Here is a tiny trained network, its code and every weight. The questions are about switching its units off for an input and a class, where a switched-off unit gives its printed mean instead of its output.

import numpy as np


def w(rows, s, z=0):
    codes = np.array(rows[::2]) - 128.0
    scale = np.full(codes.shape[1], s)
    scale[-1] = z or s
    return codes * scale


def f(y):
    return np.maximum(y, 0)


def log_softmax(a):
    a = a - a.max(-1, keepdims=True)
    return a - np.log(np.exp(a).sum(-1, keepdims=True))


def net(x, mask):
    res = np.array(x, float).reshape(1, 2) / 4 @ E
    y = f(res @ A[0][:, :-1].T + A[0][:, -1])
    res = res + np.where(mask, y, B[0][:, -1]) @ B[0][:, :-1]
    return log_softmax(res[-1] @ U[:, :-1].T + U[:, -1])


A, B = {}, {}
E = w([
[109,250,77,107,80,175],'x0',
[90,190,174,181,169,25],'x1',
],0.017)
A[0] = w([
[96,87,106,141,56,168,173],'n1',
[130,24,191,164,190,126,142],'n2',
[73,77,148,113,146,114,101],'n3',
[71,192,149,125,192,65,83],'n4',
[210,83,94,93,100,190,89],'n5',
[186,46,126,119,156,68,100],'n6',
[157,149,122,173,184,77,200],'n7',
[135,175,151,109,71,162,149],'n8',
[76,205,28,134,86,144,111],'n9',
[178,66,115,96,8,147,75],'n10',
[135,116,97,193,135,124,249],'n11',
[151,49,127,85,106,163,101],'n12',
[87,116,89,78,126,186,91],'n13',
[36,144,209,191,174,86,102],'n14',
[135,120,52,161,155,115,117],'n15',
],0.012,0.019)
B[0] = w([
[130,137,117,162,203,204,212],'n1',
[169,168,179,99,94,115,249],'n2',
[115,182,119,91,35,55,159],'n3',
[37,162,99,134,122,134,198],'n4',
[72,178,150,166,184,109,212],'n5',
[109,204,195,66,67,70,200],'n6',
[134,136,136,152,132,244,230],'n7',
[158,174,170,53,116,164,200],'n8',
[159,157,221,79,90,39,230],'n9',
[26,161,127,155,144,123,194],'n10',
[216,165,59,101,179,206,254],'n11',
[78,174,107,122,153,128,194],'n12',
[53,188,142,134,164,104,178],'n13',
[42,143,142,143,188,182,225],'n14',
[129,97,131,129,116,164,128],'n15',
],0.011,0.018)
U = w([
[123,166,214,51,78,106,123],'0',
[7,148,107,172,170,164,68],'1',
[207,138,78,119,164,221,250],'2',
[149,119,114,163,143,69,103],'3',
[149,92,126,117,60,160,93],'4',
[133,111,87,141,129,76,92],'5',
[134,115,126,133,95,137,90],'6',
],0.015,0.011)

Each question gives the input, the list of numbers given to net, and the class t.
The units are the neurons (one row each of A and B). Each row of codes is followed by its name. A weight is (code - 128) times the scale printed after its matrix; where a second scale follows, it is the last column's (A, B and U).
mask holds one flag per neuron, in row order. A switched-off neuron (its flag False) gives its mean, the last column of its row in B, instead of its output. The means were averaged over made-up inputs and are rounded, as every weight is.
A unit's drop is (log p(t) with every unit on - log p(t) with that unit switched off) / (log p(t) with every unit on - log p(t) with every unit switched off).
The circuit of an input: a set's keep is (log p(t) with only the set's units on - log p(t) with every unit switched off) / (log p(t) with every unit on - log p(t) with every unit switched off). Starting from the 12 units with the biggest drops (on a tie, the unit counted first), units are removed one at a time, each time the one whose removal leaves the highest keep (on an exact tie, the one counted first), for as long as the keep stays at least 0.8.
circuit, biggest first: the units of the circuit, biggest drop first
most important unit: the unit with the biggest drop
top k neurons: the k neurons with the biggest drops, biggest first
drop of u: that unit's drop, to one decimal
input [3,2], class 2: circuit, biggest first	n6; n10
input [6,-6], class 0: top 2 neurons	n9; n8
input [-2,-3], class 2: most important unit	n14
input [3,-1], class 2: top 2 neurons	n6; n2
input [7,-7], class 0: top 3 neurons	n9; n8; n14
input [8,-8], class 0: top 3 neurons	n9; n8; n14
input [-2,3], class 2: top 2 neurons	n10; n5
input [3,3], class 2: top 2 neurons	n6; n2
input [8,8], class 0: top 3 neurons	n9; n8; n1
input [3,-3], class 2: top 3 neurons	n6; n2; n1
input [-4,-5], class 1: top 2 neurons	n9; n10
input [8,-6], class 0: drop of n9	5.6
input [-3,0], class 2: drop of n9	1.0
input [-2,2], class 2: drop of n4	0.0
input [-1,-4], class 1: drop of n7	0.1
